Here is a tiny trained network, its code and every weight. The questions are about switching its units off for an input and a class, where a switched-off unit gives its printed mean instead of its output.

import numpy as np


def w(rows, s, z=0):
    codes = np.array(rows[::2]) - 128.0
    scale = np.full(codes.shape[1], s)
    scale[-1] = z or s
    return codes * scale


def norm(h):
    return h / np.sqrt((h * h).mean(-1, keepdims=True) + 1e-5)


def f(y):
    return y / 2 * (1 + np.tanh(0.7978845608 * (y + 0.044715 * y**3)))


def log_softmax(a):
    a = a - a.max(-1, keepdims=True)
    return a - np.log(np.exp(a).sum(-1, keepdims=True))


def net(x, mask):
    res = np.array(x, float).reshape(1, 5) / 4 @ E
    u = 0
    for l in range(3):
        y = f(norm(res) @ A[l][:, :-1].T + A[l][:, -1])
        res = res + np.where(mask[u : u + 12], y, B[l][:, -1]) @ B[l][:, :-1]
        u += 12
    return log_softmax(norm(res)[-1] @ U[:, :-1].T + U[:, -1])


A, B = {}, {}
E = w([
[121,137,123],'x0',
[131,2,54],'x1',
[52,100,182],'x2',
[129,129,126],'x3',
[63,174,70],'x4',
],0.0019)
A[0] = w([
[74,103,53,112],'0.n1',
[187,143,96,106],'0.n2',
[97,212,80,2],'0.n3',
[55,185,123,253],'0.n4',
[38,79,206,59],'0.n5',
[187,171,119,107],'0.n6',
[220,90,208,131],'0.n7',
[92,82,236,111],'0.n8',
[254,163,68,234],'0.n9',
[161,61,150,147],'0.n10',
[94,168,143,153],'0.n11',
[111,62,71,76],'0.n12',
],0.0063,0.0013)
B[0] = w([
[213,134,118,187],'0.n1',
[72,104,126,148],'0.n2',
[139,110,167,158],'0.n3',
[207,129,77,215],'0.n4',
[51,126,65,177],'0.n5',
[106,124,112,148],'0.n6',
[99,229,191,203],'0.n7',
[71,160,90,182],'0.n8',
[2,108,109,255],'0.n9',
[136,163,215,186],'0.n10',
[181,111,60,153],'0.n11',
[218,88,167,194],'0.n12',
],0.0043,0.0023)
A[1] = w([
[114,110,127,48],'1.n1',
[179,119,39,151],'1.n2',
[179,117,58,159],'1.n3',
[215,117,94,57],'1.n4',
[178,63,134,7],'1.n5',
[89,70,157,96],'1.n6',
[116,243,150,173],'1.n7',
[155,174,201,207],'1.n8',
[61,98,201,91],'1.n9',
[118,66,177,136],'1.n10',
[201,113,131,82],'1.n11',
[2,89,78,192],'1.n12',
],0.0053,0.0019)
B[1] = w([
[72,110,129,97],'1.n1',
[91,183,247,227],'1.n2',
[113,194,219,209],'1.n3',
[84,155,154,145],'1.n4',
[140,97,142,121],'1.n5',
[74,164,92,140],'1.n6',
[252,55,61,236],'1.n7',
[212,178,25,179],'1.n8',
[129,156,170,166],'1.n9',
[140,186,93,159],'1.n10',
[72,209,113,125],'1.n11',
[54,172,205,254],'1.n12',
],0.0037,0.0019)
A[2] = w([
[206,107,93,105],'2.n1',
[92,58,145,80],'2.n2',
[149,132,64,175],'2.n3',
[17,127,140,137],'2.n4',
[179,48,151,202],'2.n5',
[146,185,194,86],'2.n6',
[121,180,162,70],'2.n7',
[130,125,169,5],'2.n8',
[124,2,168,169],'2.n9',
[153,125,183,3],'2.n10',
[72,186,24,255],'2.n11',
[121,55,109,52],'2.n12',
],0.006,0.0013)
B[2] = w([
[130,57,221,158],'2.n1',
[169,95,102,138],'2.n2',
[110,3,236,132],'2.n3',
[177,77,233,250],'2.n4',
[173,177,158,179],'2.n5',
[103,239,105,224],'2.n6',
[138,196,86,179],'2.n7',
[95,213,16,119],'2.n8',
[249,95,90,203],'2.n9',
[73,201,90,135],'2.n10',
[140,44,233,216],'2.n11',
[186,115,59,92],'2.n12',
],0.0025,0.0019)
U = w([
[254,85,96,184],'0',
[27,77,196,148],'1',
[145,169,173,156],'2',
[138,208,124,134],'3',
[132,145,148,162],'4',
[91,92,34,25],'5',
[81,65,2,2],'6',
],0.0091,0.0061)

Each question gives the input, the list of numbers given to net, and the class t.
The units are the neurons (one row each of A and B). Each row of codes is followed by its name. A weight is (code - 128) times the scale printed after its matrix; where a second scale follows, it is the last column's (A, B and U).
mask holds one flag per neuron, layer by layer. A switched-off neuron (its flag False) gives its mean, the last column of its row in B, instead of its output. The means were averaged over made-up inputs and are rounded, as every weight is.
A unit's drop is (log p(t) with every unit on - log p(t) with that unit switched off) / (log p(t) with every unit on - log p(t) with every unit switched off).
The circuit of an input: a set's keep is (log p(t) with only the set's units on - log p(t) with every unit switched off) / (log p(t) with every unit on - log p(t) with every unit switched off). Starting from the 12 units with the biggest drops (on a tie, the unit counted first), units are removed one at a time, each time the one whose removal leaves the highest keep (on an exact tie, the one counted first), for as long as the keep stays at least 0.8.
units of the circuit, in order: the units of the circuit, biggest drop first
unit that matters most: the unit with the biggest drop
k most important neurons: the k neurons with the biggest drops, biggest first
top k neurons in layer l: the k neurons of layer l with the biggest drops, biggest first
drop when u is switched off: that unit's drop, to one decimal
input [-5,-2,-5,1,-3], class 1: unit that matters most	0.n9
input [-5,5,-3,8,8], class 3: 4 most important neurons	(1.n2, 1.n3, 1.n7, 0.n1)
input [1,8,-1,8,8], class 0: units of the circuit, in order	(0.n12, 0.n8)
input [4,-6,-8,6,7], class 1: top 4 neurons in layer 2	(2.n11, 2.n3, 2.n9, 2.n5)
input [-4,-8,-2,4,-4], class 0: units of the circuit, in order	(1.n7, 1.n2, 1.n12)
input [-4,-2,3,-4,-6], class 3: top 2 neurons in layer 0	(0.n7, 0.n9)
input [5,-7,6,2,-6], class 0: units of the circuit, in order	(1.n7, 1.n2, 1.n8, 1.n12)
input [7,6,5,3,8], class 3: 4 most important neurons	(1.n2, 0.n9, 1.n3, 0.n1)
input [-3,6,-7,4,-6], class 1: 4 most important neurons	(0.n4, 1.n7, 1.n6, 0.n2)
input [-2,5,-3,-6,-7], class 3: 2 most important neurons	(0.n7, 0.n4)
input [-3,7,6,3,7], class 0: top 4 neurons in layer 0	(0.n7, 0.n12, 0.n9, 0.n1)
input [-7,-7,-8,4,-2], class 1: 2 most important neurons	(0.n9, 0.n12)
input [4,7,6,1,-6], class 0: 2 most important neurons	(0.n9, 0.n12)
input [5,-1,-7,1,-6], class 1: units of the circuit, in order	(0.n9)
input [2,4,2,2,5], class 3: top 3 neurons in layer 1	(1.n2, 1.n7, 1.n3)
input [-7,2,-2,4,-8], class 3: 3 most important neurons	(0.n4, 0.n9, 0.n1)
input [5,7,-8,3,3], class 1: top 3 neurons in layer 0	(0.n9, 0.n4, 0.n11)
input [-3,7,6,0,1], class 0: top 3 neurons in layer 0	(0.n12, 0.n9, 0.n1)
input [-6,0,5,-5,-7], class 3: 3 most important neurons	(0.n7, 0.n9, 0.n10)
input [7,4,2,-6,2], class 2: most important neuron	(1.n7)
input [2,-8,-5,-4,-6], class 0: 2 most important neurons	(1.n7, 1.n2)
input [-2,-8,-2,4,-3], class 0: drop when 1.n7 is switched off	0.5
input [2,1,-5,4,-3], class 1: drop when 1.n7 is switched off	0.0
input [-5,-8,2,-6,1], class 0: drop when 1.n7 is switched off	0.2
input [6,-8,0,7,-4], class 0: drop when 1.n2 is switched off	0.1
